Below are the code and all the weights of a small trained network. Each question names an input and a class and asks about switching units off, where a switched-off unit gives its printed mean instead of its output.

import numpy as np


def w(rows, s, z=0):
    codes = np.array(rows[::2]) - 128.0
    scale = np.full(codes.shape[1], s)
    scale[-1] = z or s
    return codes * scale


def f(y):
    return y / 2 * (1 + np.tanh(0.7978845608 * (y + 0.044715 * y**3)))


def log_softmax(a):
    a = a - a.max(-1, keepdims=True)
    return a - np.log(np.exp(a).sum(-1, keepdims=True))


def net(x, mask):
    res = np.array(x, float).reshape(1, 7) / 4 @ E
    y = f(res @ A[0][:, :-1].T + A[0][:, -1])
    res = res + np.where(mask, y, B[0][:, -1]) @ B[0][:, :-1]
    return log_softmax(res[-1] @ U[:, :-1].T + U[:, -1])


A, B = {}, {}
E = w([
[126,133,125,119,129,125,123],'x0',
[128,127,130,131,126,129,127],'x1',
[206,148,64,153,75,66,103],'x2',
[65,64,91,127,8,141,97],'x3',
[127,129,129,126,128,124,127],'x4',
[117,206,91,93,57,159,234],'x5',
[77,136,28,181,193,133,138],'x6',
],0.014)
A[0] = w([
[123,95,63,163,183,122,138,95],'n0',
[36,142,169,96,162,173,209,77],'n1',
[202,208,147,127,208,132,204,14],'n2',
[191,157,193,94,86,157,148,75],'n3',
[199,172,64,151,92,42,167,116],'n4',
[182,172,90,153,112,98,129,52],'n5',
[82,137,171,138,167,178,178,57],'n6',
[148,161,191,88,83,118,132,135],'n7',
[90,176,46,150,170,154,164,70],'n8',
[69,169,54,193,153,133,156,66],'n9',
[148,205,112,103,116,147,245,3],'n10',
[62,158,89,101,33,160,147,83],'n11',
],0.012,0.0054)
B[0] = w([
[130,141,170,98,150,103,161,198],'n0',
[132,191,133,101,69,176,62,248],'n1',
[54,20,20,182,97,180,160,250],'n2',
[131,141,156,93,112,57,182,213],'n3',
[100,182,173,92,86,205,64,230],'n4',
[126,169,136,100,89,137,62,177],'n5',
[138,163,151,93,88,137,53,207],'n6',
[142,114,128,102,123,95,213,211],'n7',
[144,138,150,66,139,72,181,221],'n8',
[130,139,125,113,92,56,194,221],'n9',
[186,117,146,177,249,81,60,232],'n10',
[119,94,54,186,188,122,117,234],'n11',
],0.012,0.014)
U = w([
[130,142,177,14,100,64,243,135],'0',
[114,203,155,40,79,234,52,2],'1',
[65,16,49,159,90,176,139,150],'2',
[172,84,185,163,250,84,36,240],'3',
],0.011,0.0026)

Each question gives the input, the list of numbers given to net, and the class t.
The units are the neurons (one row each of A and B). Each row of codes is followed by its name. A weight is (code - 128) times the scale printed after its matrix; where a second scale follows, it is the last column's (A, B and U).
mask holds one flag per neuron, in row order. A switched-off neuron (its flag False) gives its mean, the last column of its row in B, instead of its output. The means were averaged over made-up inputs and are rounded, as every weight is.
A unit's drop is (log p(t) with every unit on - log p(t) with that unit switched off) / (log p(t) with every unit on - log p(t) with every unit switched off).
The circuit of an input: a set's keep is (log p(t) with only the set's units on - log p(t) with every unit switched off) / (log p(t) with every unit on - log p(t) with every unit switched off). Starting from all 12 units, units are removed one at a time, each time the one whose removal leaves the highest keep (on an exact tie, the one counted first), for as long as the keep stays at least 0.8.
units of the circuit, in order: the units of the circuit, biggest drop first
unit that matters most: the unit with the biggest drop
top k neurons: the k neurons with the biggest drops, biggest first
drop of u: that unit's drop, to one decimal
input [-4,5,-6,-6,3,-4,0], class 1: unit that matters most : n6
input [8,3,4,-2,0,6,-2], class 3: top 2 neurons : n10, n1
input [-8,-1,2,2,4,-4,-6], class 0: top 2 neurons : n10, n2
input [-2,-7,-5,1,5,6,1], class 3: top 2 neurons : n10, n11
input [-3,2,6,-2,8,7,4], class 3: top 2 neurons : n10, n1
input [-8,-6,8,-7,-8,-8,4], class 1: top 4 neurons : n4, n10, n5, n11
input [-6,-7,-1,5,3,-7,5], class 3: top 2 neurons : n2, n0
input [-3,-5,6,3,7,-2,6], class 0: top 2 neurons : n9, n1
input [1,-4,0,6,-3,8,7], class 3: top 3 neurons : n11, n10, n2
input [8,-3,-1,6,-3,-1,-5], class 2: top 3 neurons : n8, n11, n9
input [8,-7,-8,-6,5,-5,-8], class 0: top 3 neurons : n3, n7, n4
input [8,0,3,0,-6,-2,4], class 0: units of the circuit, in order : n10, n2
input [1,1,4,-3,-1,-2,3], class 1: top 2 neurons : n10, n4
input [1,-3,-8,4,5,-5,6], class 1: units of the circuit, in order : n1
input [1,5,-7,1,2,-7,0], class 1: drop of n2 : 0.1
input [-1,1,3,-4,-6,1,6], class 0: drop of n8 : 0.7
input [5,-8,8,3,6,-2,-3], class 1: drop of n10 : 0.0
